Look-ups in named tables: a row name and a column name give one cell, copied from the table.

mak.csv
,movorar,gikit,rize,nako,mif
sazo,659,286,290,396,276
rulok,120,259,322,280,370
selom,372,291,282,309,232
repapi,466,276,277,371,275
nas,360,239,262,413,297
povomu,753,311,294,397,223

mif of selom: 232
gikit of selom: 291
rize of sazo: 290
movorar of repapi: 466
nako of sazo: 396
gikit of sazo: 286
mif of nas: 297
rize of selom: 282
nako of rulok: 280
mif of sazo: 276
mif of povomu: 223
nako of repapi: 371
rize of repapi: 277
movorar of rulok: 120
nako of povomu: 397
nako of selom: 309
movorar of nas: 360
nako of nas: 413
rize of rulok: 322

Table bim
        karek  pubirub  dibi  lel  dake
lipu      187      174    93  128   169
lazam     131      131   137  104   130
gab       161      159   130  108   161
dimip     145      170   132  119   158
nik       130      117   109  124   140
danoli    222      159    81  122   116
kof       138      108   165   98   124
lala       13       88   138  111    41
tiv       172       41   194   98   106

What is the karek of danoli in bim? 222
What is the pubirub of gab in bim? 159
What is the karek of dimip in bim? 145
What is the lel of gab in bim? 108
What is the dake of lazam in bim? 130
What is the lel of lazam in bim? 104
What is the karek of lazam in bim? 131
What is the dake of lala in bim? 41
What is the lel of danoli in bim? 122
Row with the largest dake: lipu

reni =
         bebomid  vapof  vov  verifen  pav  gab
sudi         107    115  152       70  144  118
gapu         137    119  141      146  151  113
pekubu        97    145  100      121   62  134
nimifu       145    120  143      162  123  112
libufid      109    130  134       92  102  103
guk          161    102  146      174  159  122
pim          166    100  229      153  121  129
litur        113    117  107      110  129  134
rasob        122    139  118      138   60   99
ruv          162    110  175      175  142  113
tizev        137    101  170      126  160  150
zud          113    118  118      118  120  149
gop          147    129   98      193  108  104

What is the pav of nimifu in reni? 123
What is the bebomid of rasob in reni? 122
What is the pav of litur in reni? 129
What is the vapof of sudi in reni? 115
What is the gab of litur in reni? 134
What is the bebomid of nimifu in reni? 145
What is the verifen of guk in reni? 174
What is the vov of guk in reni? 146
What is the bebomid of gop in reni? 147
What is the verifen of pim in reni? 153

lis.tsv
	zuzov	vaf	gif	gasa	sibo
mobo	0.804	0.538	0.132	0.119	0.174
nokife	0.094	0.413	0.885	0.238	0.113
vaga	0.117	0.110	0.331	0.910	0.288
pira	0.111	0.102	0.213	0.900	0.410
bal	0.503	0.118	0.118	0.177	0.819
mufuvu	0.096	0.171	0.774	0.587	0.121
tok	0.286	0.102	0.098	0.299	0.919
libet	0.128	0.100	0.220	0.881	0.397

What is the vaf of bal in lis?
0.118
What is the sibo of pira in lis?
0.410
What is the vaf of mufuvu in lis?
0.171
What is the zuzov of nokife in lis?
0.094
What is the gif of bal in lis?
0.118
What is the gif of mobo in lis?
0.132
What is the gif of libet in lis?
0.220
What is the zuzov of mufuvu in lis?
0.096
What is the vaf of nokife in lis?
0.413
What is the sibo of tok in lis?
0.919

dizimev:
,detel,kuva,folona,fet,doso,gef,zegazel,ralen,dumanuz,taze
fipa,-18543,25943,-10654,-16036,-22183,12750,-10500,-81846,-29366,-34539
subul,-15725,-61192,-26692,-49439,-12090,-65152,-3652,12416,9321,-29113
peruk,-13548,-64746,-34312,-53790,-11354,-68029,-3559,6527,12249,-31139
rurikol,-1962,36499,10416,33792,-3481,40953,-13268,-16376,-24214,17657
lek,-23160,1931,-21759,-42622,-24004,-13851,-8167,-76083,-20953,-49562
zez,-11975,-50981,-23623,-42100,-10936,-52504,-5857,10857,7305,-25249
kamo,-740,24317,8254,27005,-3955,31265,-11509,-4424,-20589,15690
favi,-20039,4401,-17621,-30684,-22007,-7844,-7430,-70527,-20233,-42681
tarom,-62,27716,8487,31069,-1504,35327,-12372,-7032,-19182,17887
bap,-19576,-50519,-32027,-58710,-18991,-60245,-3120,-20895,2672,-47098
zegumig,-5381,44746,8000,26639,-1690,44174,-11586,-34804,-28219,7589
fimisev,3892,-41856,-5648,3694,7566,-25773,-8937,69591,13306,24228
zoze,-20043,-55887,-32442,-59033,-19474,-64689,-3336,-17865,4420,-44776

zez, dumanuz: 7305
subul, kuva: -61192
zegumig, folona: 8000
favi, zegazel: -7430
zoze, doso: -19474
rurikol, fet: 33792
rurikol, dumanuz: -24214
lek, ralen: -76083
favi, taze: -42681
zez, detel: -11975
peruk, kuva: -64746
fipa, folona: -10654
tarom, zegazel: -12372
fipa, gef: 12750
kamo, kuva: 24317
kamo, zegazel: -11509
zegumig, kuva: 44746
peruk, dumanuz: 12249

sutoni
columns: zap, kivir, solibak, fusepil
memusu: [3.17, 5.58, 2.02, 3.87]
bitura: [2.67, 2.13, 0.84, 3.09]
gev: [5.38, 4.16, 5.12, 4.40]
bitimur: [2.26, 6.02, 7.48, 4.71]
kidute: [5.08, 4.91, 4.62, 4.75]
zizozez: [1.54, 9.29, 7.79, 4.80]
tav: [4.87, 3.33, 3.32, 4.62]
mon: [2.01, 0.71, 3.57, 7.92]
lifimu: [6.85, 2.28, 5.30, 3.69]

kivir of gev: 4.16
fusepil of memusu: 3.87
solibak of zizozez: 7.79
solibak of tav: 3.32
kivir of kidute: 4.91
zap of lifimu: 6.85
solibak of bitimur: 7.48
solibak of kidute: 4.62
fusepil of zizozez: 4.80

duk:
	lafef	zuk	per	kon	duz	zifi	vur
kirez	41.952	91.290	61.673	28.441	54.611	43.245	80.934
leb	8.036	83.704	92.828	60.182	23.029	79.439	46.599
mozirev	50.494	48.356	59.059	44.334	55.779	50.703	57.574
bek	55.966	37.033	55.016	41.022	61.430	54.451	57.903
zokunaz	40.052	50.252	57.712	64.160	39.270	53.312	38.808
tefeniz	62.434	35.629	44.007	48.031	60.034	59.193	50.599
kot	32.313	68.841	49.538	45.321	41.831	66.391	56.357
rut	46.569	41.676	39.544	61.079	44.184	35.780	40.389
boz	62.125	36.702	64.890	54.359	58.091	66.596	46.594
nebesu	73.482	26.387	59.617	47.547	68.395	71.106	50.752

tefeniz, vur => 50.599
rut, lafef => 46.569
nebesu, vur => 50.752
kot, kon => 45.321
mozirev, per => 59.059
bek, per => 55.016
zokunaz, zifi => 53.312
nebesu, zifi => 71.106
tefeniz, per => 44.007
kirez, vur => 80.934

febir =
|  | nelovom | zekiv | fabape | rek | nitosu |
|---|---|---|---|---|---|
| sel | -13139 | -43993 | 16990 | 74854 | -9208 |
| san | -60374 | -63758 | 18277 | 6432 | 22201 |
| zibu | 54461 | 205 | 65769 | 36581 | 38859 |
| zubof | 3022 | -5660 | 67250 | -29863 | 64312 |
| lub | 28104 | -11274 | 57978 | 78921 | 13080 |
| kegil | 41230 | -4743 | 61212 | 65493 | 24021 |
| nege | 27100 | 11766 | 72378 | -10629 | 61871 |
| netomar | -55477 | -67345 | 14582 | 27911 | 10389 |
| goromu | -247 | -37708 | 31505 | 81759 | -4634 |

What is the nitosu of lub in febir?
13080
What is the nelovom of san in febir?
-60374
What is the rek of sel in febir?
74854
What is the rek of zibu in febir?
36581
What is the fabape of sel in febir?
16990
What is the zekiv of goromu in febir?
-37708
What is the fabape of goromu in febir?
31505
What is the zekiv of san in febir?
-63758
What is the rek of kegil in febir?
65493
What is the rek of san in febir?
6432
What is the fabape of zibu in febir?
65769
What is the zekiv of zibu in febir?
205
What is the fabape of nege in febir?
72378
What is the nitosu of san in febir?
22201
What is the fabape of lub in febir?
57978
What is the nitosu of zubof in febir?
64312

lipal.csv
,reb,tirogu,daki,dapid,vuf,kinofa,didemen,lopi,zadip
bep,34895,27464,-61638,-30775,-64316,40098,32638,8905,42166
gikedu,-931,7763,-19320,-38563,-60340,2568,3185,-7511,-2801
rageb,26510,21733,-61638,-37265,-50181,-16947,6866,-30240,8857
vofov,593,13136,-25091,-37914,-74917,5571,30797,-17613,-31113
gosok,9740,13852,-45288,-19093,-53715,37095,69453,37948,47162
nebet,13551,16360,-56829,-9358,-63874,47604,97065,15218,-4466
mupub,16600,13494,-43364,-22987,-63874,38597,30797,-13825,-19455
kun,593,13494,-31823,-37914,-65641,-10942,34478,-12562,-14459

didemen of gosok = 69453
reb of nebet = 13551
lopi of gikedu = -7511
kinofa of rageb = -16947
reb of rageb = 26510
dapid of vofov = -37914
tirogu of nebet = 16360
tirogu of mupub = 13494
tirogu of gikedu = 7763
dapid of mupub = -22987
vuf of bep = -64316
kinofa of mupub = 38597
didemen of mupub = 30797
vuf of rageb = -50181
zadip of kun = -14459
daki of rageb = -61638
tirogu of rageb = 21733
tirogu of kun = 13494
reb of gikedu = -931
vuf of gikedu = -60340

vuzalu =
          gaf  petibu   vaso  nezela   gesi  fotuv    gem
guzak   21.08   47.48  60.68   59.38  53.47  60.90  74.46
dukugo  62.93   43.23  61.13   62.93  51.15  61.24  71.80
sonero  51.13   44.25  62.45   62.42  55.64  60.45  69.35
gul     82.29   43.51  64.20   59.96  55.09  61.58  76.87
sal     82.48   46.39  64.14   59.56  53.23  60.68  75.84
vude    76.31   43.42  62.45   64.62  56.19  61.67  74.76
katut    0.98   44.98  58.48   59.76  52.03  62.00  72.86
bikug   71.87   42.95  58.15   61.62  54.11  61.85  71.77
lep     42.26   46.48  64.83   59.44  52.26  60.33  75.17
piv     64.05   45.47  64.85   62.74  56.42  60.79  76.34

vaso of vude is 62.45
gesi of piv is 56.42
vaso of bikug is 58.15
gaf of sal is 82.48
gesi of katut is 52.03
vaso of dukugo is 61.13
gem of katut is 72.86
nezela of bikug is 61.62
fotuv of katut is 62.00
petibu of sal is 46.39
fotuv of guzak is 60.90
fotuv of sal is 60.68
Row with the largest gem: gul

